grid =
array([[ 0.019,  0.056, -0.007, -0.062,  0.155,  0.046,  0.100,  0.153,
         0.124,  0.120,  0.046,  0.087, -0.083,  0.026],
       [ 0.025,  0.128, -0.041, -0.041,  0.031,  0.083,  0.036,  0.107,
         0.125,  0.047,  0.097,  0.084, -0.094,  0.110],
       [ 0.088,  0.061, -0.058,  0.014,  0.099,  0.065,  0.030, -0.017,
         0.063,  0.098, -0.063, -0.060, -0.212,  0.078],
       [ 0.119, -0.001,  0.053, -0.060, -0.022,  0.117,  0.076,  0.051,
         0.151, -0.007,  0.067,  0.025, -0.062, -0.008],
       [ 0.096,  0.046,  0.155, -0.112,  0.051,  0.036,  0.068,  0.100,
         0.084,  0.045,  0.057, -0.030, -0.015,  0.009],
       [ 0.128,  0.116,  0.109, -0.007,  0.011,  0.039,  0.037,  0.076,
         0.039,  0.034,  0.070, -0.019, -0.033, -0.072],
       [-0.005,  0.079, -0.007, -0.082,  0.083, -0.061,  0.028,  0.059,
         0.159,  0.081,  0.070, -0.053, -0.117, -0.014],
       [ 0.133,  0.083, -0.069,  0.008,  0.052,  0.091,  0.027,  0.076,
         0.087,  0.086,  0.119,  0.019, -0.069, -0.003],
       [ 0.077,  0.078,  0.140,  0.022,  0.029, -0.050, -0.007,  0.038,
         0.086,  0.088,  0.013, -0.023, -0.106,  0.017]])
Rows and columns are counted from 1.
row 1 col 1 -> 0.019
row 5 col 6 -> 0.036
row 2 col 1 -> 0.025
row 2 col 3 -> -0.041
row 2 col 5 -> 0.031
row 9 col 5 -> 0.029
row 5 col 10 -> 0.045
row 8 col 5 -> 0.052
row 3 col 2 -> 0.061
row 3 col 13 -> -0.212
row 6 col 4 -> -0.007
row 5 col 9 -> 0.084
row 8 col 3 -> -0.069
row 9 col 14 -> 0.017
row 7 col 10 -> 0.081
row 3 col 10 -> 0.098
row 6 col 3 -> 0.109
row 4 col 12 -> 0.025
row 2 col 14 -> 0.110
row 2 col 13 -> -0.094
row 5 col 1 -> 0.096
row 9 col 12 -> -0.023
row 6 col 1 -> 0.128
row 3 col 1 -> 0.088
row 7 col 7 -> 0.028
row 8 col 12 -> 0.019
row 9 col 11 -> 0.013
row 5 col 14 -> 0.009
row 1 col 5 -> 0.155
row 6 col 5 -> 0.011
row 4 col 9 -> 0.151
row 2 col 11 -> 0.097
row 1 col 11 -> 0.046
row 8 col 8 -> 0.076
row 4 col 7 -> 0.076
row 8 col 7 -> 0.027

x =
[[47, 13, 18, 49, 19, -2, 2, -8, 50, 3, 40],
 [-51, -20, -12, -60, -26, -5, -5, 9, -67, -7, -44],
 [46, 13, 18, 47, 19, -4, 1, -8, 47, 4, 41],
 [56, 12, 6, 65, 19, 23, 11, -2, 68, 6, 31],
 [58, 12, -4, 73, 19, 39, 17, 2, 79, 8, 24],
 [-28, 15, 9, -29, 9, -42, -15, -13, -17, 1, 15],
 [-47, 7, -3, -47, -1, -33, -12, -7, -38, -1, -8],
 [-52, 0, -7, -54, -8, -25, -10, -2, -47, -2, -20],
 [-13, 17, 16, -15, 13, -43, -14, -15, -5, 1, 26],
 [-23, 17, 11, -24, 11, -43, -15, -14, -13, 1, 19],
 [-52, -1, -8, -55, -9, -23, -10, -1, -49, -2, -22],
 [55, 12, 9, 61, 19, 17, 9, -4, 64, 5, 34],
 [39, 14, 22, 38, 19, -14, -3, -11, 39, 3, 43],
 [-34, 14, 6, -34, 7, -41, -14, -12, -22, 1, 10],
 [58, 12, -2, 72, 19, 36, 15, 1, 77, 8, 25],
 [-49, -24, -12, -61, -29, 0, -4, 11, -71, -8, -47]]
Indices start at 1.
(1, 1) -> 47
(14, 5) -> 7
(13, 9) -> 39
(2, 5) -> -26
(16, 5) -> -29
(10, 8) -> -14
(1, 9) -> 50
(15, 10) -> 8
(11, 5) -> -9
(8, 11) -> -20
(7, 6) -> -33
(1, 3) -> 18
(3, 9) -> 47
(9, 2) -> 17
(5, 2) -> 12
(14, 3) -> 6
(10, 6) -> -43
(12, 8) -> -4
(8, 6) -> -25
(14, 1) -> -34
(16, 11) -> -47
(5, 5) -> 19
(14, 6) -> -41
(11, 6) -> -23
(14, 10) -> 1
(15, 6) -> 36
(12, 6) -> 17
(1, 10) -> 3
(1, 4) -> 49
(2, 10) -> -7
(3, 3) -> 18
(10, 10) -> 1
(13, 5) -> 19
(2, 6) -> -5
(10, 5) -> 11
(10, 9) -> -13
(11, 2) -> -1
(2, 3) -> -12

data =
[[ 45 -16  61 -34  24  45  39  43  41  40   0  18]
 [-60 -23  23  53  40 -62 -54 -59 -56 -56   0  18]
 [-72  21 -77  75 -24 -74 -64 -70 -67 -66   0 -19]
 [ 11  33 -82 -33 -59  14  12  13  12  12   0 -34]
 [-21   8 -23  37 -13 -22 -19 -21 -20 -19   0  -8]]
Rows and columns are counted from 1.
row 1 col 1 = 45
row 3 col 6 = -74
row 4 col 11 = 0
row 1 col 9 = 41
row 5 col 7 = -19
row 4 col 3 = -82
row 3 col 12 = -19
row 5 col 4 = 37
row 4 col 8 = 13
row 3 col 1 = -72
row 1 col 10 = 40
row 5 col 6 = -22
row 4 col 12 = -34
row 4 col 7 = 12
row 4 col 1 = 11
row 4 col 6 = 14
row 4 col 10 = 12
row 5 col 1 = -21
row 1 col 12 = 18
row 3 col 10 = -66
row 1 col 7 = 39
row 5 col 11 = 0
row 2 col 2 = -23
row 5 col 12 = -8
row 3 col 4 = 75

X =
[[  7 -85  -9 -29]
 [ 14 -48  -3 -37]
 [-36  62  12  31]
 [-47 -52   5 -19]
 [-17 -86  -5 -27]
 [ 55  38 -11  14]
 [-52  21  10  24]
 [ 69  14 -12  -2]
 [ -4  82  11  26]
 [ 72   0 -17   2]
 [ 64   3  -8 -26]
 [ 68   6 -18  16]
 [ 12 -76  -9 -30]]
Rows and columns are counted from 1.
row 1 col 1	7
row 3 col 3	12
row 13 col 2	-76
row 9 col 4	26
row 2 col 1	14
row 4 col 1	-47
row 6 col 3	-11
row 12 col 2	6
row 5 col 2	-86
row 8 col 3	-12
row 10 col 1	72
row 9 col 3	11
row 8 col 2	14
row 4 col 4	-19
row 6 col 2	38
row 1 col 3	-9
row 6 col 1	55
row 12 col 1	68
row 11 col 1	64
row 5 col 3	-5
row 3 col 1	-36
row 9 col 2	82
row 4 col 3	5
row 13 col 1	12
row 3 col 2	62

a =
[[-42  15   7 -30  55  68 -15  -5]
 [-73  25   4 -19  50  47  -2   7]
 [ 65  -6  48  38  14 -36 -39   7]
 [ -4 -32  39 -56   6  22 -66  18]
 [ 45 -16   1 -25 -33 -24 -43  67]
 [ -2  43  35  68 -26 -45  11  24]
 [ 31 -15  63  21   8 -50 -51  13]
 [-28   6 -12  27  87 -16  22 -30]
 [ 15 -14  24 -12 -35 -50 -43  64]
 [-40  -3   0 -61 -21  31 -34  56]
 [  7 -34  37 -55   7  23 -67  17]]
Indices start at 1.
(1, 1) = -42
(10, 6) = 31
(10, 3) = 0
(6, 4) = 68
(5, 4) = -25
(4, 7) = -66
(9, 7) = -43
(11, 2) = -34
(10, 5) = -21
(10, 2) = -3
(2, 4) = -19
(6, 5) = -26
(5, 3) = 1
(9, 6) = -50
(6, 2) = 43
(6, 1) = -2
(1, 7) = -15
(7, 6) = -50
(8, 8) = -30
(7, 4) = 21
(2, 7) = -2
(4, 5) = 6
(2, 2) = 25
(9, 4) = -12
(10, 8) = 56
(7, 5) = 8
(1, 4) = -30
(8, 7) = 22
(3, 4) = 38
(1, 2) = 15
(11, 1) = 7
(4, 2) = -32
(3, 7) = -39
(8, 6) = -16

A =
[[ 12 -12  42  24 -28  -4  -8   1  16 -24]
 [  5  -8  21  15   2   8  13  -3  34  -1]
 [-17  36   5  31   9  28  40  13 -15   9]
 [-13 -19 -15  24 -30  16   8  30  16  41]
 [ 34 -16  -7  14 -26 -47 -45  43  -7 -13]
 [ 10 -20 -13 -19  -1 -20 -26  -3 -12  -7]
 [-10   1   0 -22  22   8  11 -17   4 -17]
 [-15  25  39  -8 -32  24  14 -23  92  16]
 [ 11 -23  20 -28 -23 -12 -26 -26  68  -1]
 [  4 -20  -4 -33   5   9  -9  -9   5  12]
 [-28  48 -14 -20 -20  12   2  -3 -13  16]
 [  1 -17   3 -40   6   8  -3 -15  -8  17]
 [  4  -3  -2  11 -14  -5 -10   9  -3   3]
 [-27  27   4 -55  27   8  51   6 -19 -45]]
Indices start at 1.
row 1 col 1 -> 12
row 3 col 8 -> 13
row 8 col 8 -> -23
row 14 col 1 -> -27
row 1 col 6 -> -4
row 2 col 4 -> 15
row 11 col 9 -> -13
row 12 col 9 -> -8
row 12 col 3 -> 3
row 3 col 6 -> 28
row 7 col 1 -> -10
row 5 col 6 -> -47
row 12 col 10 -> 17
row 12 col 2 -> -17
row 8 col 5 -> -32
row 2 col 3 -> 21
row 7 col 6 -> 8
row 11 col 4 -> -20
row 13 col 5 -> -14
row 14 col 4 -> -55
row 12 col 8 -> -15
row 9 col 4 -> -28
row 3 col 3 -> 5
row 9 col 5 -> -23
row 7 col 3 -> 0
row 12 col 5 -> 6
row 12 col 4 -> -40
row 14 col 5 -> 27
row 14 col 9 -> -19
row 4 col 10 -> 41
row 11 col 2 -> 48
row 4 col 6 -> 16
row 8 col 6 -> 24
row 10 col 5 -> 5
